Here is a tiny trained network, its code and every weight. The questions are about switching its units off for an input and a target symbol, where a switched-off unit gives its printed mean instead of its output.

import numpy as np


def w(rows, s, z=0):
    codes = np.array(rows[::2]) - 128.0
    scale = np.full(codes.shape[1], s)
    scale[-1] = z or s
    return codes * scale


def f(y):
    return np.maximum(y, 0)


def softmax(a):
    e = np.exp(a - a.max(-1, keepdims=True))
    return e / e.sum(-1, keepdims=True)


def log_softmax(a):
    a = a - a.max(-1, keepdims=True)
    return a - np.log(np.exp(a).sum(-1, keepdims=True))


def net(x, mask):
    ids = ['γθπτφψ'.index(c) for c in x.split()]
    T = len(ids)
    res = E[ids] + P[:T]
    q, k, v = (res @ M[0].T for M in (Q, K, V))
    z = softmax(np.where(np.tri(T) > 0, q @ k.T / 3**0.5, -1e9)) @ v
    res = res + np.where(mask[0], z, O[0][:, -1]) @ O[0][:, :-1]
    y = f(res @ A[0][:, :-1].T + A[0][:, -1])
    res = res + np.where(mask[1:25], y, B[0][:, -1]) @ B[0][:, :-1]
    return log_softmax(res[-1] @ U[:, :-1].T + U[:, -1])


Q, K, V, O, A, B = {}, {}, {}, {}, {}, {}
E = w([
[21,123,156],'γ',
[129,115,113],'θ',
[219,69,9],'π',
[178,59,236],'τ',
[114,204,202],'φ',
[107,126,128],'ψ',
],0.014)
P = w([
[171,194,152],'0',
[97,79,80],'1',
[157,189,154],'2',
[104,44,110],'3',
[163,187,164],'4',
[102,19,131],'5',
[165,189,165],'6',
[97,2,150],'7',
],0.012)
Q[0] = w([
[69,246,62],'H1',
[223,153,154],'H1',
[104,98,188],'H1',
],0.012)
K[0] = w([
[193,252,136],'H1',
[105,161,99],'H1',
[135,57,97],'H1',
],0.016)
V[0] = w([
[214,169,58],'H1',
[86,169,152],'H1',
[88,34,253],'H1',
],0.0058)
O[0] = w([
[124,36,254,131],'H1',
[150,143,73,25],'H1',
[18,87,16,246],'H1',
],0.0063,0.0014)
A[0] = w([
[98,138,213,197],'N1',
[83,193,176,119],'N2',
[61,87,39,126],'N3',
[253,95,132,254],'N4',
[177,111,99,170],'N5',
[166,69,114,112],'N6',
[90,101,178,142],'N7',
[81,99,121,162],'N8',
[199,116,102,78],'N9',
[143,173,128,74],'N10',
[100,156,59,78],'N11',
[222,179,107,94],'N12',
[211,144,151,72],'N13',
[90,171,150,70],'N14',
[124,150,196,105],'N15',
[156,242,135,126],'N16',
[82,114,119,165],'N17',
[79,154,170,196],'N18',
[142,187,149,12],'N19',
[148,60,232,177],'N20',
[64,201,166,28],'N21',
[101,158,146,82],'N22',
[76,211,181,120],'N23',
[225,156,65,116],'N24',
],0.013,0.0074)
B[0] = w([
[147,89,105,193],'N1',
[181,160,130,160],'N2',
[176,139,142,211],'N3',
[109,115,128,247],'N4',
[110,118,118,177],'N5',
[142,155,144,177],'N6',
[122,146,133,166],'N7',
[146,155,138,177],'N8',
[127,158,169,160],'N9',
[148,70,106,132],'N10',
[139,109,81,144],'N11',
[112,138,130,166],'N12',
[126,151,106,159],'N13',
[114,123,45,136],'N14',
[156,155,129,159],'N15',
[160,63,169,162],'N16',
[139,150,119,169],'N17',
[139,92,133,178],'N18',
[142,100,113,132],'N19',
[86,126,92,211],'N20',
[95,142,3,141],'N21',
[86,145,78,133],'N22',
[142,160,148,166],'N23',
[96,155,139,179],'N24',
],0.015,0.013)
U = w([
[94,163,21,2],'γ',
[109,96,182,175],'θ',
[57,197,154,203],'π',
[33,1,63,126],'τ',
[164,123,99,19],'φ',
[149,122,253,212],'ψ',
],0.0086,0.0051)

Each question gives the input, a string of symbols that net reads in full, and the target symbol t.
The units are the heads (3 rows each of Q, K, V and O) and the neurons (one row each of A and B). Each row of codes is followed by its name. A weight is (code - 128) times the scale printed after its matrix; where a second scale follows, it is the last column's (O, A, B and U).
mask holds one flag per unit, heads first, then neurons. A switched-off unit (its flag False) gives its mean, the last column of its rows in O or B, instead of its output. The means were averaged over made-up inputs and are rounded, as every weight is.
A unit's drop is (log p(t) with every unit on - log p(t) with that unit switched off) / (log p(t) with every unit on - log p(t) with every unit switched off).
The circuit of an input: a set's keep is (log p(t) with only the set's units on - log p(t) with every unit switched off) / (log p(t) with every unit on - log p(t) with every unit switched off). Starting from the 12 units with the biggest drops (on a tie, the unit counted first), units are removed one at a time, each time the one whose removal leaves the highest keep (on an exact tie, the one counted first), for as long as the keep stays at least 0.8.
circuit, biggest first: the units of the circuit, biggest drop first
k most important neurons: the k neurons with the biggest drops, biggest first
drop of u: that unit's drop, to one decimal
input π φ γ, target γ: circuit, biggest first : (N21)
input θ π τ τ π τ π π, target φ: circuit, biggest first : (N3; H1)
input π τ τ τ π π, target φ: circuit, biggest first : (N3; N20)
input τ φ τ, target τ: 2 most important neurons : (N20; N3)
input ψ ψ φ π, target ψ: circuit, biggest first : (N9; N20; N3)
input γ θ φ π γ φ, target τ: circuit, biggest first : (N20; N1; H1)
input φ θ φ τ π γ, target φ: 2 most important neurons : (N3; N11)
input π ψ γ τ φ θ, target φ: 2 most important neurons : (N3; N20)
input ψ θ π π φ π φ, target φ: 3 most important neurons : (N21; N16; N2)
input ψ π τ π φ π γ, target γ: 2 most important neurons : (N21; N14)
input γ φ ψ γ τ π, target γ: drop of N24 : 0.2
input θ ψ τ π φ γ π π, target γ: drop of N5 : 0.1
input θ π π ψ φ, target φ: drop of N4 : 0.0
